Below are the code and all the weights of a small trained network. Each question names an input and a class and asks about switching units off, where a switched-off unit gives its printed mean instead of its output.

import numpy as np


def w(rows, s, z=0):
    codes = np.array(rows[::2]) - 128.0
    scale = np.full(codes.shape[1], s)
    scale[-1] = z or s
    return codes * scale


def f(y):
    return np.maximum(y, 0)


def log_softmax(a):
    a = a - a.max(-1, keepdims=True)
    return a - np.log(np.exp(a).sum(-1, keepdims=True))


def net(x, mask):
    res = np.array(x, float).reshape(1, 3) / 4 @ E
    y = f(res @ A[0][:, :-1].T + A[0][:, -1])
    res = res + np.where(mask, y, B[0][:, -1]) @ B[0][:, :-1]
    return log_softmax(res[-1] @ U[:, :-1].T + U[:, -1])


A, B = {}, {}
E = w([
[55,146,145,166,2,65,222],'x0',
[188,11,212,149,128,159,159],'x1',
[250,159,128,244,102,154,55],'x2',
],0.0095)
A[0] = w([
[130,88,74,71,176,170,131,185],'n1',
[86,206,57,154,145,129,189,226],'n2',
[151,222,69,159,148,91,29,142],'n3',
[125,148,94,65,202,127,188,79],'n4',
[174,163,150,111,37,56,122,130],'n5',
[177,124,152,158,48,141,87,148],'n6',
[111,222,92,56,158,55,136,143],'n7',
[207,162,182,170,75,115,137,212],'n8',
[245,120,108,93,139,86,64,48],'n9',
[206,185,154,90,125,142,114,178],'n10',
[254,125,171,134,165,147,123,254],'n11',
[69,139,101,211,82,116,144,114],'n12',
[152,182,74,104,154,124,99,149],'n13',
[77,46,222,118,80,94,164,161],'n14',
[136,14,169,128,181,152,80,121],'n15',
[129,197,88,156,141,202,22,165],'n16',
],0.0082,0.0037)
B[0] = w([
[81,235,149,141,146,122,50,186],'n1',
[158,170,78,58,192,141,141,216],'n2',
[108,42,87,165,210,92,216,223],'n3',
[142,197,110,112,171,170,78,177],'n4',
[95,186,184,59,173,183,104,177],'n5',
[167,161,134,104,147,199,57,194],'n6',
[97,220,103,56,101,221,80,214],'n7',
[92,164,50,153,164,187,65,211],'n8',
[187,118,123,102,254,65,155,194],'n9',
[110,84,161,178,131,101,143,181],'n10',
[104,121,160,129,111,150,167,245],'n11',
[84,159,122,98,167,209,70,188],'n12',
[51,85,93,174,83,100,140,181],'n13',
[59,20,126,170,57,95,195,215],'n14',
[95,147,165,67,140,226,54,206],'n15',
[154,57,60,210,54,14,108,224],'n16',
],0.0071,0.011)
U = w([
[217,149,87,86,176,168,46,100],'0',
[127,139,193,71,113,213,102,50],'1',
[165,13,114,150,80,2,193,253],'2',
],0.0075,0.00055)

Each question gives the input, the list of numbers given to net, and the class t.
The units are the neurons (one row each of A and B). Each row of codes is followed by its name. A weight is (code - 128) times the scale printed after its matrix; where a second scale follows, it is the last column's (A, B and U).
mask holds one flag per neuron, in row order. A switched-off neuron (its flag False) gives its mean, the last column of its row in B, instead of its output. The means were averaged over made-up inputs and are rounded, as every weight is.
A unit's drop is (log p(t) with every unit on - log p(t) with that unit switched off) / (log p(t) with every unit on - log p(t) with every unit switched off).
The circuit of an input: a set's keep is (log p(t) with only the set's units on - log p(t) with every unit switched off) / (log p(t) with every unit on - log p(t) with every unit switched off). Starting from the 12 units with the biggest drops (on a tie, the unit counted first), units are removed one at a time, each time the one whose removal leaves the highest keep (on an exact tie, the one counted first), for as long as the keep stays at least 0.8.
circuit, biggest first: the units of the circuit, biggest drop first
unit that matters most: the unit with the biggest drop
top k neurons: the k neurons with the biggest drops, biggest first
drop of u: that unit's drop, to one decimal
input [1,6,-7], class 2: unit that matters most	n14
input [-7,8,-2], class 1: top 2 neurons	(n15 n11)
input [7,5,2], class 1: top 2 neurons	(n16 n5)
input [-5,-6,2], class 2: circuit, biggest first	(n16 n3)
input [-8,6,-5], class 1: circuit, biggest first	(n15 n11)
input [-1,-5,6], class 2: circuit, biggest first	(n16 n3)
input [1,5,-5], class 2: top 2 neurons	(n14 n7)
input [-5,-1,6], class 2: drop of n16	0.2
input [8,7,3], class 1: drop of n6	0.3
input [3,4,-5], class 2: drop of n14	0.2
